Below are the code and all the weights of a small trained network. Each question names an input and a target symbol and asks about switching units off, where a switched-off unit gives its printed mean instead of its output.

import numpy as np


def w(rows, s, z=0):
    codes = np.array(rows[::2]) - 128.0
    scale = np.full(codes.shape[1], s)
    scale[-1] = z or s
    return codes * scale


def softmax(a):
    e = np.exp(a - a.max(-1, keepdims=True))
    return e / e.sum(-1, keepdims=True)


def log_softmax(a):
    a = a - a.max(-1, keepdims=True)
    return a - np.log(np.exp(a).sum(-1, keepdims=True))


def net(x, mask):
    ids = ['αβγεζημξπσφψω'.index(c) for c in x.split()]
    T = len(ids)
    res = E[ids] + P[:T]
    u = 0
    for l in range(3):
        r = res
        for j in range(2):
            rows = slice(3 * j, 3 * j + 3)
            q, k, v = (r @ M[l][rows].T for M in (Q, K, V))
            z = softmax(np.where(np.tri(T) > 0, q @ k.T / 3**0.5, -1e9)) @ v
            o = O[l][rows]
            res = res + np.where(mask[u + j], z, o[:, -1]) @ o[:, :-1]
        u += 2
    return log_softmax(res[-1] @ U[:, :-1].T + U[:, -1])


Q, K, V, O = {}, {}, {}, {}
E = w([
[115,152,122,137,159,97,212,123,153,127],'α',
[104,190,36,101,104,103,50,60,78,34],'β',
[103,213,156,139,138,83,250,122,160,145],'γ',
[112,138,170,178,104,168,204,160,104,41],'ε',
[157,147,65,83,134,110,98,99,68,103],'ζ',
[175,143,159,146,111,143,227,143,70,74],'η',
[129,114,123,110,148,99,86,189,151,179],'μ',
[98,88,91,142,187,104,136,193,100,134],'ξ',
[116,160,127,185,85,69,104,162,96,95],'π',
[58,161,144,137,139,119,132,191,145,140],'σ',
[199,44,169,131,76,205,58,229,69,82],'φ',
[142,204,168,88,61,141,116,152,107,115],'ψ',
[105,172,104,30,167,186,148,144,71,126],'ω',
],0.016)
P = w([
[101,18,232,78,118,70,129,21,147,114],'0',
[177,95,116,188,158,222,103,23,166,151],'1',
[207,109,36,183,105,192,124,77,245,130],'2',
[152,129,192,108,161,42,119,130,201,63],'3',
[119,55,65,92,15,139,176,93,127,170],'4',
[203,153,40,173,129,194,113,132,202,132],'5',
[130,164,189,89,155,31,92,167,134,65],'6',
[142,156,146,154,198,226,74,94,49,186],'7',
[172,155,44,144,88,173,108,179,127,161],'8',
[120,178,207,74,173,28,71,230,74,91],'9',
[67,123,90,72,58,106,139,195,11,239],'10',
[164,182,67,132,134,169,95,249,90,191],'11',
],0.011)
Q[0] = w([
[189,213,84,154,174,170,115,165,153,115],'0.h0',
[154,150,6,111,59,134,181,231,161,117],'0.h0',
[180,183,103,202,165,172,107,163,146,151],'0.h0',
[164,184,146,167,210,150,91,132,135,108],'0.h1',
[102,93,112,67,79,89,156,151,144,100],'0.h1',
[181,198,3,154,97,167,156,233,178,105],'0.h1',
],0.027)
K[0] = w([
[120,157,89,75,106,99,139,201,76,102],'0.h0',
[118,213,160,153,163,150,81,196,45,159],'0.h0',
[92,139,128,96,87,129,150,212,118,139],'0.h0',
[105,100,70,112,91,83,142,176,127,95],'0.h1',
[111,137,130,207,167,116,76,92,94,141],'0.h1',
[121,212,137,108,136,126,111,253,25,159],'0.h1',
],0.025)
V[0] = w([
[134,89,136,193,128,112,95,140,145,170],'0.h0',
[90,90,114,52,163,183,135,154,175,116],'0.h0',
[130,74,62,156,200,85,180,151,77,101],'0.h0',
[173,104,143,129,101,166,147,150,53,75],'0.h1',
[97,96,111,140,120,135,32,154,136,136],'0.h1',
[249,119,115,93,140,67,115,101,105,184],'0.h1',
],0.021)
O[0] = w([
[165,176,160,180,125,132,98,117,107,125,43],'0.h0',
[123,87,82,148,47,64,159,162,79,108,67],'0.h0',
[115,96,141,145,60,105,77,99,158,165,132],'0.h0',
[164,115,117,180,103,132,146,141,223,79,253],'0.h1',
[121,65,122,180,168,115,145,68,83,102,239],'0.h1',
[7,156,162,161,82,162,123,142,114,50,154],'0.h1',
],0.012,0.0068)
Q[1] = w([
[109,107,168,84,169,72,119,128,146,49],'1.h0',
[122,174,53,221,64,206,132,129,112,214],'1.h0',
[129,123,123,96,119,121,101,152,150,108],'1.h0',
[93,226,80,88,109,147,125,38,179,147],'1.h1',
[123,88,3,107,140,173,172,158,120,224],'1.h1',
[193,151,88,184,183,224,164,168,74,91],'1.h1',
],0.021)
K[1] = w([
[111,106,210,94,122,57,99,87,155,88],'1.h0',
[181,155,16,213,115,233,124,158,142,183],'1.h0',
[123,102,135,128,145,121,128,110,121,99],'1.h0',
[128,251,146,124,140,31,126,90,185,106],'1.h1',
[14,87,128,82,211,55,203,78,128,113],'1.h1',
[136,93,152,106,171,171,225,183,147,84],'1.h1',
],0.021)
V[1] = w([
[128,164,173,117,140,44,133,128,175,78],'1.h0',
[102,158,52,187,105,146,98,146,112,174],'1.h0',
[118,166,21,197,129,254,183,118,151,197],'1.h0',
[119,76,195,72,165,67,118,139,129,71],'1.h1',
[137,139,77,147,72,203,162,124,125,130],'1.h1',
[88,102,171,93,167,66,147,79,150,94],'1.h1',
],0.0075)
O[1] = w([
[169,23,211,97,150,122,181,126,152,63,238],'1.h0',
[185,238,54,139,91,237,105,112,95,143,25],'1.h0',
[155,222,36,212,3,226,47,167,34,172,140],'1.h0',
[188,97,132,97,138,220,213,82,123,92,124],'1.h1',
[107,165,163,204,131,60,75,114,147,173,254],'1.h1',
[132,138,76,94,123,117,189,58,96,100,147],'1.h1',
],0.003,0.0041)
Q[2] = w([
[202,141,120,113,145,135,44,151,152,32],'2.h0',
[98,40,78,82,113,238,81,77,110,95],'2.h0',
[128,83,64,197,104,132,52,84,89,103],'2.h0',
[152,163,95,200,99,144,133,77,142,183],'2.h1',
[147,127,164,102,123,211,119,47,138,254],'2.h1',
[148,148,197,39,107,58,119,212,182,101],'2.h1',
],0.022)
K[2] = w([
[180,114,140,172,184,211,65,155,123,74],'2.h0',
[127,49,98,108,36,173,148,170,86,94],'2.h0',
[151,112,146,145,39,184,90,94,136,152],'2.h0',
[124,83,110,175,164,166,108,200,153,168],'2.h1',
[108,137,142,188,167,114,255,139,147,199],'2.h1',
[132,149,68,140,103,172,158,20,92,73],'2.h1',
],0.024)
V[2] = w([
[101,128,51,169,149,176,114,169,70,171],'2.h0',
[136,153,131,105,95,102,113,139,145,132],'2.h0',
[109,104,77,161,95,248,170,68,156,181],'2.h0',
[95,145,92,143,138,114,119,97,121,104],'2.h1',
[79,135,84,159,75,172,213,2,133,189],'2.h1',
[107,135,60,86,153,103,22,178,137,86],'2.h1',
],0.0073)
O[2] = w([
[80,172,131,154,157,31,123,92,198,148,65],'2.h0',
[95,145,192,153,154,90,203,152,117,171,69],'2.h0',
[90,144,100,147,176,90,88,184,141,179,239],'2.h0',
[110,86,152,155,161,93,123,235,173,254,253],'2.h1',
[123,153,73,125,122,117,68,114,132,114,218],'2.h1',
[49,166,111,142,208,59,198,121,181,202,219],'2.h1',
],0.0039,0.0042)
U = w([
[121,105,134,76,80,118,113,186,92,125,124],'α',
[113,15,200,57,100,106,169,112,147,124,253],'β',
[126,129,126,61,98,134,126,194,89,119,117],'γ',
[180,94,110,81,102,94,141,142,163,146,87],'ε',
[14,95,118,118,91,172,138,162,133,122,64],'ζ',
[110,105,137,80,81,121,124,168,195,127,66],'η',
[89,140,125,133,136,102,146,187,12,91,95],'μ',
[107,59,133,131,54,96,134,81,129,196,121],'ξ',
[126,135,151,130,157,167,106,111,127,173,138],'π',
[180,114,92,120,157,71,159,171,42,148,113],'σ',
[142,101,98,164,123,95,165,158,122,92,59],'φ',
[142,158,146,63,192,15,112,255,102,25,146],'ψ',
[108,85,64,90,83,82,174,221,101,115,81],'ω',
],0.0043,0.0073)

Each question gives the input, a string of symbols that net reads in full, and the target symbol t.
The units are the heads (3 rows each of Q, K, V and O). Each row of codes is followed by its name. A weight is (code - 128) times the scale printed after its matrix; where a second scale follows, it is the last column's (O and U).
mask holds one flag per head, layer by layer. A switched-off head (its flag False) gives its mean, the last column of its rows in O, instead of its output. The means were averaged over made-up inputs and are rounded, as every weight is.
A unit's drop is (log p(t) with every unit on - log p(t) with that unit switched off) / (log p(t) with every unit on - log p(t) with every unit switched off).
The circuit of an input: a set's keep is (log p(t) with only the set's units on - log p(t) with every unit switched off) / (log p(t) with every unit on - log p(t) with every unit switched off). Starting from all 6 units, units are removed one at a time, each time the one whose removal leaves the highest keep (on an exact tie, the one counted first), for as long as the keep stays at least 0.8.
circuit, biggest first: the units of the circuit, biggest drop first
which heads matter: for each layer, one digit per head in row order, 1 if its drop is at least 0.15 and else 0, layers parted by /
drop of u: that unit's drop, to one decimal
input σ ε ξ π φ ε φ π μ β, target β: circuit, biggest first	0.h0, 1.h0
input π ψ ζ π φ, target ψ: which heads matter	10 / 00 / 00
input β ζ φ π μ φ α ξ ψ, target ψ: circuit, biggest first	0.h0
input π π ε π μ β φ ζ, target μ: circuit, biggest first	0.h1, 0.h0
input β β ω β β ζ π, target β: which heads matter	10 / 10 / 10
input β π γ, target π: which heads matter	10 / 00 / 00
input β ω γ π ω ξ β β ζ, target ζ: which heads matter	01 / 00 / 00
input ω μ π ζ, target β: circuit, biggest first	1.h0, 0.h0, 1.h1
input β φ ε ζ φ η ψ μ, target φ: circuit, biggest first	0.h1, 0.h0
input ξ α β β π β α π α, target π: which heads matter	10 / 00 / 00
input β β ψ π β, target β: circuit, biggest first	1.h0, 0.h1, 1.h1
input ζ ξ φ ω ε ζ π, target β: circuit, biggest first	1.h0, 2.h0, 0.h0
input β β φ β ε ξ ε ε ε, target ε: which heads matter	01 / 00 / 00
input ζ π β φ β η γ ζ β ξ ω, target ζ: which heads matter	01 / 00 / 00
input φ φ β μ η ψ ξ β, target η: circuit, biggest first	0.h1
input η α η φ β η ψ, target β: circuit, biggest first	1.h0, 2.h0
input μ β γ ζ β ζ β β η β ζ, target β: circuit, biggest first	0.h0, 0.h1, 1.h0
input ζ π β β ξ ζ γ, target β: circuit, biggest first	1.h0, 2.h0
input β ξ β φ π β ζ β π β η, target β: circuit, biggest first	0.h0, 1.h0
input α φ ζ β β φ σ η ε, target σ: circuit, biggest first	0.h1
input β π ξ π φ γ α π μ, target π: drop of 0.h1	0.0
input ω φ β β ε β, target ε: drop of 0.h1	1.0
input π ζ ω β γ ζ β β ω, target ω: drop of 0.h0	0.9
input ξ β β ζ ω φ, target ω: drop of 0.h0	0.8
